Below is a small trained network, with its code and all its weights. Each question gives an input and a target symbol and asks what happens when units are switched off, that is, made to give their printed mean instead of their output.

import numpy as np


def w(rows, s, z=0):
    codes = np.array(rows[::2]) - 128.0
    scale = np.full(codes.shape[1], s)
    scale[-1] = z or s
    return codes * scale


def f(y):
    return y / 2 * (1 + np.tanh(0.7978845608 * (y + 0.044715 * y**3)))


def softmax(a):
    e = np.exp(a - a.max(-1, keepdims=True))
    return e / e.sum(-1, keepdims=True)


def log_softmax(a):
    a = a - a.max(-1, keepdims=True)
    return a - np.log(np.exp(a).sum(-1, keepdims=True))


def net(x, mask):
    ids = ['ΔΛΞΦαβγεζμπτψ'.index(c) for c in x.split()]
    T = len(ids)
    res = E[ids] + P[:T]
    u = 0
    for l in range(3):
        r = res
        for j in range(2):
            rows = slice(4 * j, 4 * j + 4)
            q, k, v = (r @ M[l][rows].T for M in (Q, K, V))
            z = softmax(np.where(np.tri(T) > 0, q @ k.T / 4**0.5, -1e9)) @ v
            o = O[l][rows]
            res = res + np.where(mask[u + j], z, o[:, -1]) @ o[:, :-1]
        u += 2
        y = f(res @ A[l][:, :-1].T + A[l][:, -1])
        res = res + np.where(mask[u : u + 4], y, B[l][:, -1]) @ B[l][:, :-1]
        u += 4
    return log_softmax(res[-1] @ U[:, :-1].T + U[:, -1])


Q, K, V, O, A, B = {}, {}, {}, {}, {}, {}
E = w([
[115,46,206,46,93,171,180],'Δ',
[176,86,138,204,145,74,64],'Λ',
[52,190,77,193,165,201,79],'Ξ',
[210,98,175,174,75,61,182],'Φ',
[80,110,100,131,33,195,154],'α',
[97,120,139,214,44,141,66],'β',
[58,200,246,88,132,97,66],'γ',
[172,192,168,176,136,223,207],'ε',
[176,44,185,94,156,171,109],'ζ',
[60,184,78,81,86,200,179],'μ',
[205,137,108,103,207,60,217],'π',
[165,91,109,128,234,165,60],'τ',
[139,66,146,85,113,131,2],'ψ',
],0.0087)
P = w([
[49,41,184,167,143,249,50],'0',
[177,193,132,155,86,183,27],'1',
[138,137,173,162,98,170,28],'2',
[82,120,192,141,112,123,66],'3',
[94,87,232,141,113,126,51],'4',
[100,82,237,124,121,108,70],'5',
],0.002)
Q[0] = w([
[45,127,222,173,44,108,46],'L0H1',
[176,126,66,127,97,128,225],'L0H1',
[87,49,153,231,56,105,9],'L0H1',
[212,175,60,97,150,102,217],'L0H1',
[202,193,11,183,180,119,229],'L0H2',
[68,254,59,86,37,223,86],'L0H2',
[157,177,14,168,201,152,150],'L0H2',
[181,169,14,215,252,102,147],'L0H2',
],0.0057)
K[0] = w([
[25,140,171,156,62,159,77],'L0H1',
[223,93,114,145,102,99,183],'L0H1',
[19,104,242,115,53,96,27],'L0H1',
[239,83,51,110,156,80,197],'L0H1',
[183,222,39,248,17,74,184],'L0H2',
[138,43,3,160,100,220,185],'L0H2',
[145,216,29,221,30,145,120],'L0H2',
[128,234,39,241,90,81,119],'L0H2',
],0.0057)
V[0] = w([
[157,82,53,140,110,127,163],'L0H1',
[141,209,98,101,189,85,161],'L0H1',
[109,179,201,94,138,70,86],'L0H1',
[145,83,75,131,159,177,157],'L0H1',
[158,55,44,185,154,209,88],'L0H2',
[171,142,50,207,75,118,142],'L0H2',
[198,2,193,72,111,150,98],'L0H2',
[182,42,84,115,99,127,180],'L0H2',
],0.0058)
O[0] = w([
[106,10,85,110,97,106,168,72],'L0H1',
[82,144,154,86,157,112,213,51],'L0H1',
[121,251,198,99,119,110,114,162],'L0H1',
[108,53,77,174,138,147,161,105],'L0H1',
[213,72,120,243,115,213,194,169],'L0H2',
[145,97,95,204,167,76,212,58],'L0H2',
[241,153,140,120,61,135,82,254],'L0H2',
[253,33,80,120,79,97,150,112],'L0H2',
],0.0046,0.0037)
A[0] = w([
[253,119,114,224,173,45,146,251],'L0N1',
[144,146,183,129,24,214,206,241],'L0N2',
[173,35,172,76,194,187,179,170],'L0N3',
[201,68,91,179,217,148,33,122],'L0N4',
],0.0051,0.0024)
B[0] = w([
[165,174,194,247,185,44,139,224],'L0N1',
[189,206,125,86,3,229,213,255],'L0N2',
[233,56,128,83,180,130,168,194],'L0N3',
[103,8,100,162,227,53,25,232],'L0N4',
],0.005,0.0028)
Q[1] = w([
[137,24,82,25,107,208,132],'L1H1',
[207,59,85,152,164,161,89],'L1H1',
[121,118,100,218,214,53,53],'L1H1',
[98,87,52,204,215,138,73],'L1H1',
[208,95,25,132,222,153,224],'L1H2',
[25,200,106,131,2,128,84],'L1H2',
[153,184,142,220,183,54,152],'L1H2',
[53,161,137,49,12,132,31],'L1H2',
],0.0055)
K[1] = w([
[184,63,59,16,93,152,83],'L1H1',
[189,142,203,53,164,137,85],'L1H1',
[67,224,216,135,222,116,44],'L1H1',
[144,161,202,116,209,57,2],'L1H1',
[251,144,46,94,183,84,220],'L1H2',
[3,200,178,103,44,180,139],'L1H2',
[127,183,207,215,231,34,167],'L1H2',
[16,144,156,90,39,208,39],'L1H2',
],0.0053)
V[1] = w([
[52,59,26,175,95,63,230],'L1H1',
[194,30,76,210,151,114,62],'L1H1',
[148,216,164,31,79,172,151],'L1H1',
[121,57,115,114,44,134,195],'L1H1',
[97,173,242,119,90,119,68],'L1H2',
[84,226,187,20,252,104,120],'L1H2',
[171,231,187,99,245,26,112],'L1H2',
[18,78,124,152,10,215,93],'L1H2',
],0.0039)
O[1] = w([
[78,82,101,163,78,25,126,3],'L1H1',
[116,133,60,207,155,145,100,191],'L1H1',
[168,124,198,58,45,187,152,133],'L1H1',
[143,114,84,133,45,74,119,106],'L1H1',
[175,154,192,105,130,135,60,210],'L1H2',
[81,105,223,52,236,116,134,129],'L1H2',
[124,104,252,144,212,102,175,156],'L1H2',
[119,189,50,81,53,135,35,132],'L1H2',
],0.0044,0.0048)
A[1] = w([
[161,128,192,34,64,133,173,75],'L1N1',
[147,112,62,119,60,164,1,172],'L1N2',
[188,124,72,144,53,116,174,134],'L1N3',
[141,148,198,223,141,26,102,5],'L1N4',
],0.0054,0.0019)
B[1] = w([
[140,42,137,79,122,219,96,201],'L1N1',
[151,208,31,111,158,27,80,254],'L1N2',
[169,124,155,66,3,127,166,163],'L1N3',
[35,92,80,169,39,76,210,173],'L1N4',
],0.0051,0.0054)
Q[2] = w([
[149,248,197,170,55,248,205],'L2H1',
[154,31,162,164,231,31,149],'L2H1',
[201,160,218,95,164,178,190],'L2H1',
[98,12,88,125,107,59,254],'L2H1',
[137,176,134,180,88,84,165],'L2H2',
[170,228,93,190,68,118,70],'L2H2',
[136,57,164,71,181,143,215],'L2H2',
[117,216,136,199,118,93,135],'L2H2',
],0.0051)
K[2] = w([
[68,254,244,70,82,161,181],'L2H1',
[160,76,78,201,199,136,188],'L2H1',
[81,135,195,84,185,173,194],'L2H1',
[175,32,103,150,78,120,203],'L2H1',
[113,93,90,191,165,134,187],'L2H2',
[176,86,27,143,145,142,135],'L2H2',
[66,164,223,84,159,81,159],'L2H2',
[122,100,66,210,153,112,164],'L2H2',
],0.0062)
V[2] = w([
[145,149,74,124,30,236,210],'L2H1',
[254,184,195,92,204,238,116],'L2H1',
[185,58,245,109,50,188,116],'L2H1',
[171,118,78,213,37,178,194],'L2H1',
[101,204,101,183,182,41,225],'L2H2',
[72,93,196,103,103,61,89],'L2H2',
[86,152,198,101,188,132,140],'L2H2',
[64,175,195,65,218,150,114],'L2H2',
],0.0043)
O[2] = w([
[45,154,156,130,44,255,212,92],'L2H1',
[80,111,247,98,215,117,180,254],'L2H1',
[61,49,177,126,110,87,176,197],'L2H1',
[137,120,152,198,58,221,172,74],'L2H1',
[214,215,95,100,136,133,202,44],'L2H2',
[51,158,14,129,43,67,131,119],'L2H2',
[83,207,180,135,76,92,145,121],'L2H2',
[81,211,183,141,41,116,97,134],'L2H2',
],0.0042,0.0068)
A[2] = w([
[228,73,98,211,52,97,166,173],'L2N1',
[84,65,88,222,234,4,63,5],'L2N2',
[174,117,137,89,246,44,128,173],'L2N3',
[146,172,151,73,207,50,20,67],'L2N4',
],0.0044,0.0022)
B[2] = w([
[122,93,227,218,83,72,175,210],'L2N1',
[3,48,12,86,86,175,218,204],'L2N2',
[202,166,17,27,105,139,198,231],'L2N3',
[136,118,52,101,75,86,184,254],'L2N4',
],0.0047,0.0072)
U = w([
[108,19,137,86,80,175,119,29],'Δ',
[28,57,103,191,102,84,140,161],'Λ',
[54,206,107,192,225,230,76,253],'Ξ',
[170,129,200,201,73,75,165,39],'Φ',
[157,165,84,95,11,105,175,75],'α',
[178,229,147,215,53,77,16,180],'β',
[67,114,161,136,86,76,116,120],'γ',
[119,177,192,186,161,231,191,145],'ε',
[252,60,217,154,246,159,52,209],'ζ',
[88,183,67,87,102,199,186,148],'μ',
[206,195,93,83,141,95,245,101],'π',
[93,65,53,74,195,177,157,69],'τ',
[184,136,38,51,115,74,75,61],'ψ',
],0.0047,0.0033)

Each question gives the input, a string of symbols that net reads in full, and the target symbol t.
The units are the heads (4 rows each of Q, K, V and O) and the neurons (one row each of A and B). Each row of codes is followed by its name. A weight is (code - 128) times the scale printed after its matrix; where a second scale follows, it is the last column's (O, A, B and U).
mask holds one flag per unit, layer by layer, with each layer's heads first. A switched-off unit (its flag False) gives its mean, the last column of its rows in O or B, instead of its output. The means were averaged over made-up inputs and are rounded, as every weight is.
A unit's drop is (log p(t) with every unit on - log p(t) with that unit switched off) / (log p(t) with every unit on - log p(t) with every unit switched off).
most important unit: the unit with the biggest drop
top k neurons: the k neurons with the biggest drops, biggest first
k most important neurons of layer l: the k neurons of layer l with the biggest drops, biggest first
which heads matter: for each layer, one digit per head in row order, 1 if its drop is at least 0.15 and else 0, layers parted by /
input β ζ τ Δ, target Δ: top 2 neurons	L0N2, L1N1
input γ β ζ π β, target γ: most important unit	L2H2
input γ ζ τ, target γ: which heads matter	11 / 11 / 11
input τ Ξ Ξ Λ ζ ψ, target ψ: which heads matter	00 / 10 / 10
input γ β μ, target γ: which heads matter	11 / 11 / 11
input γ Δ π π, target γ: top 3 neurons	L1N1, L1N2, L0N4
input γ ζ Φ, target γ: top 2 neurons	L1N1, L1N2
input ζ ζ ζ β γ, target ζ: top 2 neurons	L2N2, L1N2
input β ζ π, target π: 2 most important neurons of layer 0	L0N1, L0N2
input β β γ Δ ζ, target ψ: which heads matter	11 / 01 / 10
input β Λ π Φ, target Φ: top 2 neurons	L2N1, L1N4
input β Λ β τ, target τ: top 3 neurons	L2N2, L0N4, L0N2
input Λ Λ ε, target ε: top 2 neurons	L0N2, L1N2
input γ γ γ Ξ, target γ: most important unit	L2H2
input ψ ζ Φ, target Φ: top 2 neurons	L0N1, L2N1
input π β ζ α, target α: 2 most important neurons of layer 0	L0N2, L0N4
input γ β ε, target γ: top 2 neurons	L1N1, L1N2
input Λ Λ α, target α: top 2 neurons	L0N2, L1N3
input ζ β Λ, target Λ: top 4 neurons	L2N2, L1N4, L0N1, L0N4
input ζ μ γ β ψ β, target ζ: 2 most important neurons of layer 0	L0N4, L0N2
input ζ β ψ, target ψ: top 2 neurons	L1N2, L0N4
input β ζ β τ Ξ, target Ξ: most important unit	L2H1
input γ μ ψ Λ μ Δ, target γ: 2 most important neurons of layer 1	L1N1, L1N2
input Δ Ξ Λ Λ, target Λ: 2 most important neurons of layer 1	L1N4, L1N2
input ζ Λ Ξ, target Ξ: 3 most important neurons of layer 2	L2N4, L2N3, L2N1
input γ τ ε μ β Λ, target γ: 2 most important neurons of layer 1	L1N2, L1N1
input ψ γ γ, target γ: most important unit	L2H2
